[ -5  38 -22   3  -1 -20  -1 -16   0  -1  -5   6   6   4  -4  15   7   9
   5  -8  46   8   2 -50  -7   7   0  19  28  -5   2  -7   8  -4  -3  11
  -5  18   3   7  17   3   3   9   4  31  -3   6  -5  -7  -4  -6 -24  24
  -4 -13  30  -3  -4  16   0  -2   3   1   4  24  -2 -79 -24  32   3  -8] => LJ
[ -2  19 -12 -10  -2 -24  -9 -13  -3   5   4  -4   5  10  12   2   7   0
   3   3  -1   1   9 -31   2   7  -1   7 -12  -5  -2   4   2   5 -11  19
   0  13   1  -2   2   9  -6   1  -4   1  -1   4  -5 -16   0  -6  -5   8
  -2   6   4 -24  -1   7   1   7  -3   4   1  15   4 -39 -21  10  12  -7] => Jz
[ -5  30 -28 -14  -1 -25  10 -13  -7  -4   9   3  -4  19  24  -1   2   5
   8   4   3   2  -3 -30  -3  20   1  16 -10  -6   3   4   1   0 -17  12
   1  14  -6  -6   3  25  -4  11  -1  15   6   8  -7 -27   0   1 -12  12
  -1 -18  -1 -14  -3  12  -4   3  -3   3   1   4 -13 -79 -27  10  11  -3] => Jz
[ -1  24 -43 -32   3 -11  -1 -13  -5   1  10   3  -3  24   9   7   4   6
  -2   2 -32   1   0   0   7   9   1  11 -35  -8  -1   6  -4  39 -13  14
  -3   7   1  -4  -2  31  -9   1  -4  -3   6   6  -8  -9   3   3  -7   6
   5 -15 -27 -27   0  -3   2  13  -9   6   3   9  11   8 -39  13   4   4] => LJ
[ -3  18 -14  -9  -2 -32   8 -17  -3  -5   6   1   2  13  23   3   6   1
  15  -1   9   5   1 -31  -2  14  -4  11  -1  -8  -2   6   3   7  -9  21
   4  10  -4  -1   6  15  -4  10   0  10   8   6  -6 -26  -7   0 -18   9
  -4  -9   4 -20  -7  12  -2   7  -2   5   2  12  -1 -79 -36   9  15  -1] => Jz
[ -3  26 -18  -8   1 -10 -19 -12   0   7  -4  -5   6   6 -28   9  12  -2
  -7  11  -6  -5  -1 -14   7  -9   1  -1   3  -2   1   0   3  16  -4  12
  -5   4  -3  -6  12  19  -1  -1  -2   3  -7  -1   1   6   2  -1  -6   4
   3   5  -6 -16   0  -9  -2   9   2   7   2  37  16  49 -32  23  -4 -15] => LJ
[  0  30 -31 -22   0  -8 -15 -15  -2   8   3   4  -1  22   8  15   9  18
   3  -7  -1  13   5 -24   6   8  -2  20 -36 -11  -1   0   6  30  -7  22
 -11  15   1   8   1  11  -4  -8   3   0  -6   7  -1  -2  25  -2 -11  15
  -3 -13  -4 -28  -3  11  -2   6  -7   6   3  13  11 -39 -16  26   9   0] => Jz
[ -2  10 -29  -7  -5 -17  -1  -8  -4  -1   5   3  -3   6  15   9   7   3
   7   4  -2   9   0 -11  -4   8   2   8   5  -5  -4   3   0   8  -1   3
   0  13   8  -3   7   5  -6   7   2  13   5   5  -6 -20  -8  -4 -15   7
  -3 -14   2 -14  -3  14  -3   3   1   5   6   4   2 -79 -28   5   7   4] => Jz
[  0  28 -19 -17  -1 -11  18 -15   0   6  10  -1 -10   3  27  18   2  15
 -15  -4  16   4   3 -24  -4   9  -2  27  -3  -8  -4   8  -4  -4 -40 -29
  -3  18   4   6  -3  24  14   9   3  29   5   4   3  -4  -3  -7  -5  15
  -9 -12  34 -20   5   6  15  -7   2   5   1  62 -21 -29   9 -15  -1 -10] => LJ
[ -1  34 -24  -7   2 -16 -16 -19  -2  10 -12  -4   8   4 -35  -2  15   3
 -10  14   1 -10  -4 -26   5 -14  -2  -6  14  -3   6   0   5  12  -7  15
  -3   7   5  -1  11  32   7  -4  -1   1  -9 -11   2   8   2  -1  -4  11
  -2   4  -5  -9  -3 -10   5   6  -1   7  -5  40   9  73 -36  22  -6 -26] => LJ
[ -1  32 -44 -11   3  14 -12 -18  -3  14  -9   0   2  11 -32  20   8  12
 -24   4  -1  -3   1  -5  -2 -10  -1   7   8  -5   1  -4   3  12  -4 -12
 -13   7  -1   3  14  26  10  -8   6  15 -13  -6  -1  27   8  -4 -10  15
  -3 -16   3  -5   2 -15   7  -2  -5  15   0  66  12  74 -20  18 -17 -20] => LJ
